Table B holds the same points as the rows below and some others, measured another way and shuffled. Each row below is followed by which row of B it is.
B:
1: [   5   32   -2  -10   80 -109   92 -258 -136   84  144  149   47   45
   50  -13   75   88  183 -188   54 -196  -34 -121 -174 -271   34 -131
   10  -29  -76]
2: [-111 -244  -98   91 -175   -8   55  155   16 -143 -290  -69   46 -133
 -178  134   43 -147 -366  115  165   13   47 -133   95  240 -193   36
   54 -143  106]
3: [-254  -77   28   85 -244   12  166   67   -3 -177 -141  105  121 -403
   55  154  -30  -14 -369  501  182 -352    1 -305   -4   66  -81  294
  -34 -178  305]
4: [ 164   -8   26   77  -59 -144  108 -299   56   79  180   24  -46  156
  128  101   82  144  123  -73   58  -83   10  -54  -96 -286  -56  -10
    5  -35  -32]
5: [ -23 -183   75  181 -221   24  139   28  160 -185 -178  -17   67 -131
   46  226   54    7 -355  354  188   -9  -17 -140   83  103 -197  214
  127  -67  242]
6: [ 147   77 -145  -35  301 -377   99 -430 -283   56  207  310  -21  283
 -124 -278  -13    9  496 -628 -123 -148  148  -95   -3 -234   76 -392
 -235 -114 -291]
7: [ -82   40 -170 -144   79    9  -55 -105 -297  293  153   71  -37   40
  -18  -58   54   49  180 -288  268 -233  109   38 -273  -82  150 -358
  -74 -135 -327]
8: [  79 -135  -72   85  -60  -38  -56   18   70  -45  -89  -87  -40  121
 -151  103   37  -57 -194   80  220  182  141  121  175  206 -198  -45
  -31 -183  -11]
9: [ -55 -152   60  105 -241  100   94   22  124   -3  -84 -108   49 -132
  109  282  120   66 -294  274  225  -71  -95 -117 -130  -65 -131  165
  203  -12  162]
10: [  60    2  210  145 -181   87   39 -121  245  -31  115  -60   43  -40
  213  300   96  182 -236  554  259    0  -76   26   -7 -147 -179  314
  117  -64  271]
11: [ 382   18   -8  107  -23 -293  273 -579    8  192  346  160 -162  370
  341   -5   61  286  487 -457  -15 -194   85 -103 -229 -466  113 -238
  -29   70 -285]
12: [ 202 -586  101  540 -728   33  532  144  524 -468 -579  -88  -72 -169
  365  467   -9   54 -741  574  301   64  103 -331  224  508 -278  387
  344   77  350]
13: [ 270   82  121  122   14 -171  258 -518   11   96  323  253  -43  215
  390   22   46  315  365 -141   78 -228   21 -101 -187 -398  111 -103
   21   66 -118]
14: [   3   81  113   38   48    8  -48 -150   26    6  152   57   74   12
   27   98   63   93  -42  265  189  -18  -21   58   24 -129 -113   94
  -11 -130  123]
15: [-176   -7  -75  -97  113  -18 -104  -15 -171   83   11  -17  115  -52
 -244   22  117  -90  -35 -124   67  -62  -83  -55 -105 -147  -97  -96
   17 -125   -3]
16: [-128 -126  -77   46  -92  -32  113   23 -107  -78 -145  100   58 -161
  -48   43    4  -53 -168   53  171 -188   61 -176  -21  118  -37  -35
   -4 -125   29]
17: [  57   25  259  167   70  -28   31 -171  172 -228   40  112  175   15
    7  138   77   71 -151  413   94  131 -110   -2  201 -100 -254  260
   93  -62  343]
18: [-164  128   -4 -123   30   38 -164  -68  -91  185  212  -72   66  -87
  -87  110  104   36  -42  185  167 -148  -69   32 -160 -272  -78   77
  -61 -190   70]
19: [ -17  -81 -101   35  -24  -48  -12    7  -72  -34  -66   47  -13    7
 -119   13  -15  -53 -126   63  238  -14  176   33  117  210  -81  -96
 -110 -216  -55]
20: [ -99  -72  -92   71 -186 -230  297 -171 -110  -90  -24  199   12 -219
  101    9  -52   21  -14   -2  -17 -476   75 -418 -104 -138   39   73
 -138 -124   69]
21: [ 164   72  155  104  -31   40   41 -260   98   80  233   78  -16  127
  264  143   58  241   46  258  301  -26   35  120  -55 -140  -26   34
   44  -53    8]
22: [-347  -42 -115 -143 -196  312 -189  301 -131  232  -54 -189   29 -310
  -57  221   78  -25 -400  392  521 -198   32   81 -239  171  -10   10
   32 -238  -12]
23: [-185  122  -28 -132  220 -183   75 -300 -311  118  198  218  171  -85
  -81 -106  115   27  309 -371 -158 -390 -193 -307 -316 -552   70 -134
   -9  -15  -23]
24: [ -68 -289   44  191 -225   77   49  204  198 -259 -357 -137  100 -137
 -142  268   83 -124 -542  371  203  186  -35  -82  199  287 -325  219
  195  -91  290]
25: [-122  164 -134 -221  114  -82  -37 -282 -325  403  360   56    2   17
   28  -45  121  117  367 -403   51 -410  -68 -107 -477 -542  176 -261
  -75  -73 -263]
26: [  64  -28  -88   13  139 -131  -22 -140 -121    5   26  106    6  159
 -148  -76   22  -37   90 -201  120   45  128   55   88   51  -68 -220
  -97 -155 -136]
27: [-242  -20  -47  -81   -5   35  -17    3 -163   98    1   -9  130 -185
 -101   88  121  -30  -88  -12  108 -224 -132 -167 -237 -208  -36  -17
   79  -77   54]
28: [ 153   26  156  138  -55   73  -27 -127  174  -31  120   25   -7  108
  147  171   22  157 -144  456  363  122  100  206  146   92 -140  118
    1 -145  102]
29: [-110   27   -8   26  -49   29  -52   30  -38  -60    7   74   37 -133
  -53   60  -45  -10 -221  413  310 -104  151   46  133  188  -91   96
 -158 -283  104]
30: [  87 -187  -12  138 -139    5   37   12  123  -66 -128  -83  -15   70
  -27  174   66   -8 -237  119  230  139   67   34   93  151 -184    9
   94  -88   38]
31: [ -81   13   28   58  -95  -60  134 -127  -49  -51   45  158   52 -156
  103   61  -19   74  -77  242  168 -280   52 -170  -37  -56   -6   99
  -84 -146  109]
32: [-120  175  126  -72   80  136 -235  -50    4  120  235  -59  112  -51
  -54  156  107   81 -123  449  285    5  -79  189  -33 -177 -144  165
  -19 -200  175]
33: [ -49    2  -13   37  -28  -49   89 -106  -97  -26   32  169   34  -86
   52    8  -24   49  -38  140  212 -211  105  -84   -7   37   11  -27
  -90 -159    2]
34: [ 345 -143   30  240 -127 -240  208 -310  218 -107   38   23 -109  285
  129  114   29  112   34  -61   28  110  123  -37  146  -69 -166   20
    3  -31    3]
35: [ -44   57 -123  -94  318 -283   39 -298 -323   47  111  235  105  121
 -240 -219   68  -72  359 -588 -169 -161  -31 -180  -93 -313   17 -321
 -100  -74 -166]
36: [ -74  169 -153 -233  277  -83 -186 -223 -338  347  311   50    9  151
 -173 -125  108   25  351 -432   95 -151   13   95 -260 -336   85 -366
 -128 -153 -307]
37: [ 136  192   29  -14  283 -211  -64 -361 -119   31  303  227   19  242
  -74 -139   -7   84  304  -85   59   -8  123  122  128 -181  -39 -133
 -233 -197  -80]
38: [   9    1 -107   -1   81 -214  104 -223 -185   10   74  200    3   51
  -60 -110  -14   -2  171 -241   26 -207  116 -136  -22  -94   24 -181
 -155 -144 -121]
39: [ 253 -109   31  167   -3 -219  224 -349   57  -44   57  122  -26  244
  115   32   76  112  181 -282  -24    6   13 -129  -14 -203  -64 -120
   79   52  -67]
40: [ 241   94  102   85   43 -110  124 -420   24  122  312  164  -51  235
  277   40   55  260  278  -53  153 -101   44   40 -115 -298   45  -94
   -3   -8 -117]
41: [-125  -49  177   82 -229  297 -131  162  231    5  -25 -221   95 -185
   66  393  134   79 -508  747  427   94 -115  134  -13   50 -246  353
  200 -124  326]
42: [ 182 -177   70  301 -351  -34  247  -61  253 -232 -123   89  -97  -37
  272  200 -101  122 -329  543  363  -47  266  -38  244  355 -118  205
  -61 -165  143]
43: [-132 -125   40  104  -97    7   92   44   14 -177 -171   61  130 -189
  -64  121   40  -51 -291  267  147  -80  -33 -171   66   91 -157  142
   71 -107  219]
44: [-281  -25 -139 -108   43   11  -78   98 -243   35  -76   37  109 -199
 -246  -11   36 -135 -141    3  157 -191   16 -100  -69   49  -49  -83
  -75 -215    0]
45: [  40 -121  -44  113   -6  -74  110  -57  -59 -134 -125  164   20   24
  -41  -20  -30  -28  -87   12  206  -15  163  -43  144  238  -59 -121
  -45 -136  -42]
46: [-156  165    6 -152  268 -155  -52 -288 -241  155  259  108  179   -6
 -160  -57  166   14  289 -315 -164 -229 -237 -182 -271 -610  -29  -79
    6  -36   28]
47: [ 109 -281  -39  196 -181    8  104   63  125 -141 -259  -44  -37   70
  -23  157   33  -41 -297   89  275  169  136   14  158  342 -175  -53
  112  -77   -4]
48: [ -91   32  -22  -32   98  -36  -56  -74 -124   17   51   86   82  -25
 -126   -5   43  -20  -21   44  152  -75   27   -1    3  -37  -68  -57
  -67 -170   16]
49: [  26  223   38  -69  175 -104    9 -356 -183  164  361  241   30   77
  119  -81   21  175  317  -46  135 -264   44    9 -151 -323  108 -129
 -155 -126 -112]
50: [-192 -140   41   84 -278  179  -74  249  169 -115 -189 -194   79 -269
  -81  318   61  -61 -591  665  338   29  -11    2  101  214 -274  341
   71 -214  330]
51: [ 125  -11  -94   23   45 -205   39 -243  -67   62  124   67  -62  187
  -54  -30   23   30  157 -221   49  -51  128  -11   12 -117  -49 -159
 -132 -140 -137]
52: [  25 -137    5   95   49  -22  -12   -1   21 -133 -150   19   81   75
 -180   57   65  -82 -169   28  154  187   32   33  173  163 -203  -58
   73 -104   53]
53: [ 102 -301  -17  230 -343  -51  210    2  225 -142 -224 -117  -48  -13
   80  268   64    8 -330  153  144   32   36 -162   48  108 -204  135
  150  -27  129]
54: [-219    1  -87  -29  -39  -63  132  -54 -242  -15  -20  229   76 -256
   18  -48  -45   -6  -37   65  165 -419   82 -250 -118   10   91  -51
 -125 -175   -6]
55: [ 254 -328  -67  314 -194 -260  351 -130  135 -325 -295  154  -75  128
   38   35  -61  -36 -142 -108   56   63  229 -206  286  320 -148  -65
   -5  -55   -9]
56: [ 299 -104  138  220 -108  -53  145 -264  235  -33   76   -1  -45  243
  221  195   95  185  -11   88  174  143   14   47   31 -101 -142   32
  158   38   27]
57: [-142  -43 -101   53   12 -268  371 -224 -312 -168  -75  474   93 -230
   71 -198 -116   -8  147 -202  -23 -553  124 -473  -67  -16  170 -142
 -172 -107  -45]
58: [  41 -184  153  321 -371  -19  291   -3  284 -376 -209  117   32 -233
  231  246  -83   73 -478  738  270 -111  128 -195  271  300 -194  412
    0 -147  384]
59: [ 140   32   79   70  141  -34  -28 -205    3   -4  116  114   32  199
   -1   14   56   86   72   32  207  128   61  146   96  -14  -89 -108
   10  -91  -41]
60: [-192  -14  -26  -29   -8   73  -84   82  -94  -12  -50   15  100 -162
 -132   79   35  -56 -226  253  258  -84   21   -4   14   97 -102   37
  -30 -205   94]
61: [ 142 -251  -87  114   22  -14  -47   57   50  -77 -226  -91  -17  240
 -234   73   88 -120 -177 -168  210  362  113  154  201  314 -226 -223
  110  -88 -108]
62: [ 121   50  223  111  114   64 -113 -148  171  -66  119   -5  109  160
  -15  157  119   96 -108  341  220  272  -73  213  159  -70 -245  126
  114  -76  190]
63: [-143   82  -66  -57  138  -98  -19 -101 -233  -21   59  214   85  -91
 -140 -113  -37  -42   39   36  138 -209  113  -60   46   23    6  -93
 -202 -240  -17]
64: [ 347  -35  155  227 -184  -81  245 -397  234   41  222   69 -105  228
  436  199   63  318  111  125  196  -56   49   -7  -89 -236  -24   58
  101   59  -13]
65: [ -76  -45  -72  -16  121 -108   46 -116 -189   -4  -26  134   94    2
 -146  -57   64  -54   68 -244   34 -111  -11 -132  -64  -86  -36 -180
    4  -76  -65]
66: [ 107  -78  104   96  -20   40   27 -151  102   50   50  -53   50  136
   73  186  172  109  -42    9  162  111 -116   34  -96 -178 -137  -17
  230   49   35]
67: [ 161 -358   61  371 -315  -50  319   45  262 -412 -394   95   -6  -44
  113  186  -58  -19 -446  364  253  115  177 -147  341  491 -218  155
  109  -67  201]
68: [ -60  -42 -230  -68  194 -162  -75  -26 -288   -3  -67  149    7   81
 -330 -194  -40 -168   74 -308  128  -18  232   34  140  227  -26 -343
 -229 -267 -222]
69: [ 201 -116  -18  125   99 -228  101 -254   22  -83  -12   79    6  266
 -106  -14   81   -8  119 -319  -54  143   26  -51  103  -97 -155 -153
   37  -19  -54]
70: [  19  -10   70  110   22  -86  123 -157  -25 -136    2  209   77  -28
   41    5  -11   49  -33  154  142 -103   60  -95   94   23  -63   25
  -41 -112   93]
71: [ 109  143  299   98   29  209 -202 -104  253   16  234  -72   79  106
  119  270  108  201 -212  717  418  261  -47  362  138  -43 -239  272
   87 -141  256]
72: [ -14 -218 -173   44  -31   16  -61  149  -70  -36 -240  -50  -25   62
 -239   30   18 -151 -234  -73  292  156  196   98  151  403 -132 -225
  -12 -194 -140]

[ 106   25   69  167  135   53 -246   20  -37   72 -156  181   -2  -90
  -51 -187 -223  347  -20  -80    5   81 -280  243   79  145]
13
[  86  -48  -16   57  -66  -46 -240 -271  -39 -139  182  -45   90   -1
  228  -24 -120  168   45  204  -81  220    4  -34   16  143]
54
[ 170 -115  -36   29  -76   80   44 -149  -47 -251  -14 -135   13   -2
  104  -20 -117   54 -157  265 -180  214  226 -143  262 -100]
16
[ -77   -3   29   35   61   36   54  -73  -67    6  151  -34  -58   99
   19   56   57    1   10   82  -77  119  -16 -160   20   27]
63
[-164  144  186   14   49 -220 -247 -110  -46  296  410   45    9   10
  106   32  144  -47  265    0  133  -86 -195   52 -355  392]
51
[  31  -53   68    3   59   -4   28  -55  -45  -94  172 -142  -33   38
   98   49  -61   60   53  180  -95  107   37 -129  134   13]
38
[ -98   -2  -67  101   39   30 -195 -268  -76   12  199   91   -6  122
   88   20   10  202   78   61  -59  262 -214 -106 -113  136]
58
[-60  34  77  59  88  32   8   1 -67 118  85  45 -68  46 -59  -9  41  28
   5   2 -22  41 -91 -34  -7  73]
34
[105 -42  55  21 -10  24  40 -50 -38 -91  24 -91 -18 -25  35 -25 -54  -5
 -86 164 -91  70 144 -69 153  -4]
60
[  72  -23   87   24   48   37  123   72  -33  -94  -79 -105  -30  -27
   34  -12  -33  -71 -111   71  -80   26  180  -59  181   -5]
69
[ 282 -127  185 -105   -3 -118   36  -55  -11 -155  238 -315 -136 -173
   28   -9 -171   63  109  448  -43  -74  119  -82  245  -14]
22
[  84 -152 -143   60  -59  183   97 -240  -77 -270   16  -84  -29  114
   49   30  -71  121 -175  262 -244  359  144 -274  268 -196]
12
[  77   22  169   63   98    4 -110   39  -63  227   79   99 -101  -73
 -192 -136  -90  189   45   49   29  -59 -220  152   51   80]
28
[ -61   14   26   83   90   35  -44  -58  -55   24   67   38  -32   63
   34    9   10   82   19    2  -42  119 -105  -55  -12  102]
70
[   2   83  110  158  123   22 -268   14  -61  263  -34  258  -10  -49
 -117 -180  -99  266   22 -134   54   22 -337  256  -69  200]
64
[ 234 -196   45  -51   84  -24  -32 -232  -44 -186  307 -221 -266  -91
  -83   22 -212  350  218  498  -70  107 -232 -202  211  -71]
42
[ -87   53  124   83  202   81  107  167  -62  171  -58   83 -133   34
 -172  -30   37   30  -20 -120    5  -35 -157    8   42   40]
56
[  43   13   56   44   29  -36  -11   14    0 -169  -78 -112   69  -35
  224    9  -48  -73  -68   24  -45   65  186  -27   70  147]
27
[-137  109   97   49   25  -26   49   65  -37   79    9    1   76   66
  130   39  152 -243  -84 -125  -15    2  181  -33  -86  176]
15
[ 247 -145 -108  102  -53  247   85 -120  -74 -216 -254   20  -62  -21
 -129 -134 -171  173 -324  203 -213  264  143  -84  379 -242]
33
[ 146  -84  -19   36 -121  -11 -175 -305  -61  -97  204  -46   27  -15
   92  -45  -99  157  -13  310 -111  207   45  -74   77   32]
67
[  47  -34   59    5  -21  -16  -37 -156  -61    7  217  -64  -50   14
    7    3   -4   46   31  214  -66   87   10 -101   40   30]
45
[ -49   69   68   98   85  -12 -101    6  -37   47  -33   65   30    3
   85  -40   -5   29  -12  -89    8   53  -51   56  -51  193]
1
[-32  46 127  44 131  -2  63 128 -28  35 -32 -32 -44 -10  23   0  11 -52
 -13 -53  -4 -29  15  -3  39 112]
18
[-110   58   52   44    2    0   17  -57  -62   94  118   18   18   89
   50   35  139 -125  -41   -8  -39   70   78  -93  -81  109]
50
[-43 -22  18  72 101  37 -41 -74 -52 -53 104 -23 -18  77  90  24 -55 144
  47  58 -83 171 -95 -86  60  60]
31
[-31  58 156  51 158   5  67 164 -39 112 -42   5 -71 -22 -59 -29  11 -25
 -10 -75  15 -71 -39  40  48 105]
41
[ 158  -65   27   83   87  154  168  133  -29 -177 -312  -55  -56  -55
  -49  -84 -138   36 -246   36 -125   80  164  -16  339 -111]
25
[  74  -30   78   25  -17  -22 -108 -147  -66   51  217  -18  -30  -10
   -7  -43  -54  123   43  203  -52   86  -49  -19   42   49]
29
[  73  -59   93  -68  -91  -46   83 -157  -64   -3  308 -168  -76    6
   -7   51   69 -110   11  328  -84   37  183 -196   74  -34]
68
[-456  275  132  219   82  120  -99  157 -133  604  108  419  246  330
  -26  -61  250  -94 -132 -519  -49  114  -94  198 -220  169]
4
[ 159  -64  247 -128   -4  -89  206   78  -31  -17  253 -309 -117  -91
  -29   35  -23 -155   34  345  -59 -146  260 -120  231  -62]
61
